Below are the code and all the weights of a small trained network. Each question names an input and a class and asks about switching units off, where a switched-off unit gives its printed mean instead of its output.

import numpy as np


def w(rows, s, z=0):
    codes = np.array(rows[::2]) - 128.0
    scale = np.full(codes.shape[1], s)
    scale[-1] = z or s
    return codes * scale


def f(y):
    return y / 2 * (1 + np.tanh(0.7978845608 * (y + 0.044715 * y**3)))


def log_softmax(a):
    a = a - a.max(-1, keepdims=True)
    return a - np.log(np.exp(a).sum(-1, keepdims=True))


def net(x, mask):
    res = np.array(x, float).reshape(1, 5) / 4 @ E
    y = f(res @ A[0][:, :-1].T + A[0][:, -1])
    res = res + np.where(mask, y, B[0][:, -1]) @ B[0][:, :-1]
    return log_softmax(res[-1] @ U[:, :-1].T + U[:, -1])


A, B = {}, {}
E = w([
[253,15,72],'x0',
[116,32,252],'x1',
[129,125,129],'x2',
[247,217,193],'x3',
[128,126,129],'x4',
],0.006)
A[0] = w([
[54,175,230,140],'n1',
[245,182,167,123],'n2',
[139,196,29,42],'n3',
[84,168,152,110],'n4',
[117,72,227,15],'n5',
[85,164,170,77],'n6',
[65,74,85,117],'n7',
[104,150,149,102],'n8',
[84,95,108,209],'n9',
[188,41,119,75],'n10',
[219,82,43,111],'n11',
[143,178,43,20],'n12',
[79,179,153,94],'n13',
[209,181,171,130],'n14',
[60,68,91,96],'n15',
[120,68,232,1],'n16',
[79,166,160,130],'n17',
[177,162,160,38],'n18',
[124,97,192,10],'n19',
[186,200,108,95],'n20',
[206,79,78,101],'n21',
[76,190,160,89],'n22',
[202,159,232,41],'n23',
[136,209,2,11],'n24',
[76,177,168,99],'n25',
[80,93,99,137],'n26',
[82,174,162,70],'n27',
[199,46,121,150],'n28',
[75,202,164,101],'n29',
[119,70,228,23],'n30',
[92,200,98,30],'n31',
[220,80,51,83],'n32',
[123,129,127,145],'n33',
[213,15,139,175],'n34',
[70,98,42,80],'n35',
[217,163,213,130],'n36',
[73,62,83,132],'n37',
[79,172,161,60],'n38',
[73,157,199,103],'n39',
[137,182,44,51],'n40',
[216,211,141,116],'n41',
[70,164,210,67],'n42',
[70,81,96,150],'n43',
[106,104,117,234],'n44',
[59,38,80,62],'n45',
],0.0084,0.0039)
B[0] = w([
[129,143,77,195],'n1',
[77,161,136,215],'n2',
[94,12,140,172],'n3',
[149,131,95,147],'n4',
[98,45,110,152],'n5',
[148,104,70,140],'n6',
[78,180,152,172],'n7',
[126,125,108,128],'n8',
[126,174,140,179],'n9',
[122,132,78,186],'n10',
[101,144,88,216],'n11',
[76,34,132,149],'n12',
[156,124,75,152],'n13',
[56,168,130,190],'n14',
[75,183,179,169],'n15',
[61,15,116,154],'n16',
[138,136,99,156],'n17',
[85,137,123,132],'n18',
[92,72,116,124],'n19',
[77,116,164,167],'n20',
[122,140,77,192],'n21',
[140,127,84,160],'n22',
[64,139,149,174],'n23',
[84,17,146,187],'n24',
[137,129,69,156],'n25',
[108,163,145,157],'n26',
[131,126,94,143],'n27',
[121,153,83,215],'n28',
[121,135,81,173],'n29',
[72,1,110,155],'n30',
[143,87,89,145],'n31',
[103,139,85,204],'n32',
[136,129,132,134],'n33',
[124,170,52,254],'n34',
[67,153,178,171],'n35',
[60,174,135,204],'n36',
[98,167,133,180],'n37',
[134,127,102,141],'n38',
[144,112,74,158],'n39',
[95,29,151,158],'n40',
[56,151,148,198],'n41',
[125,117,84,158],'n42',
[101,175,146,172],'n43',
[134,177,129,180],'n44',
[78,161,135,181],'n45',
],0.0085,0.006)
U = w([
[118,143,112,249],'0',
[114,142,110,231],'1',
[87,59,113,119],'2',
[124,165,25,23],'3',
[58,199,154,18],'4',
[247,159,195,131],'5',
[249,79,185,48],'6',
[220,88,230,49],'7',
],0.011,0.013)

Each question gives the input, the list of numbers given to net, and the class t.
The units are the neurons (one row each of A and B). Each row of codes is followed by its name. A weight is (code - 128) times the scale printed after its matrix; where a second scale follows, it is the last column's (A, B and U).
mask holds one flag per neuron, in row order. A switched-off neuron (its flag False) gives its mean, the last column of its row in B, instead of its output. The means were averaged over made-up inputs and are rounded, as every weight is.
A unit's drop is (log p(t) with every unit on - log p(t) with that unit switched off) / (log p(t) with every unit on - log p(t) with every unit switched off).
The circuit of an input: a set's keep is (log p(t) with only the set's units on - log p(t) with every unit switched off) / (log p(t) with every unit on - log p(t) with every unit switched off). Starting from the 12 units with the biggest drops (on a tie, the unit counted first), units are removed one at a time, each time the one whose removal leaves the highest keep (on an exact tie, the one counted first), for as long as the keep stays at least 0.8.
circuit, biggest first: the units of the circuit, biggest drop first
most important unit: the unit with the biggest drop
top k neurons: the k neurons with the biggest drops, biggest first
drop of u: that unit's drop, to one decimal
input [7,4,-6,3,-1], class 3: circuit, biggest first -> (n34, n28, n10)
input [0,-7,-5,-5,-1], class 2: most important unit -> n24
input [7,6,0,6,4], class 3: circuit, biggest first -> (n34, n28)
input [8,1,-4,8,3], class 3: circuit, biggest first -> (n34, n28)
input [-6,6,-4,1,5], class 2: circuit, biggest first -> (n30, n16)
input [-6,-8,-2,-6,4], class 2: circuit, biggest first -> (n24, n3)
input [8,7,7,-4,-6], class 3: circuit, biggest first -> (n34, n28)
input [1,7,-2,0,-6], class 2: circuit, biggest first -> (n30, n16)
input [-2,-8,0,-5,-2], class 2: circuit, biggest first -> (n24, n3)
input [-4,-1,-3,8,-5], class 4: circuit, biggest first -> (n41, n36)
input [-3,-7,0,-5,-2], class 2: top 4 neurons -> (n24, n3, n40, n12)
input [1,7,7,-8,2], class 4: drop of n45 -> 0.2
input [-3,-8,-7,2,-7], class 2: drop of n24 -> 0.1
input [-6,3,0,1,3], class 3: most important unit -> n1
input [6,-1,2,8,3], class 4: drop of n41 -> 0.1
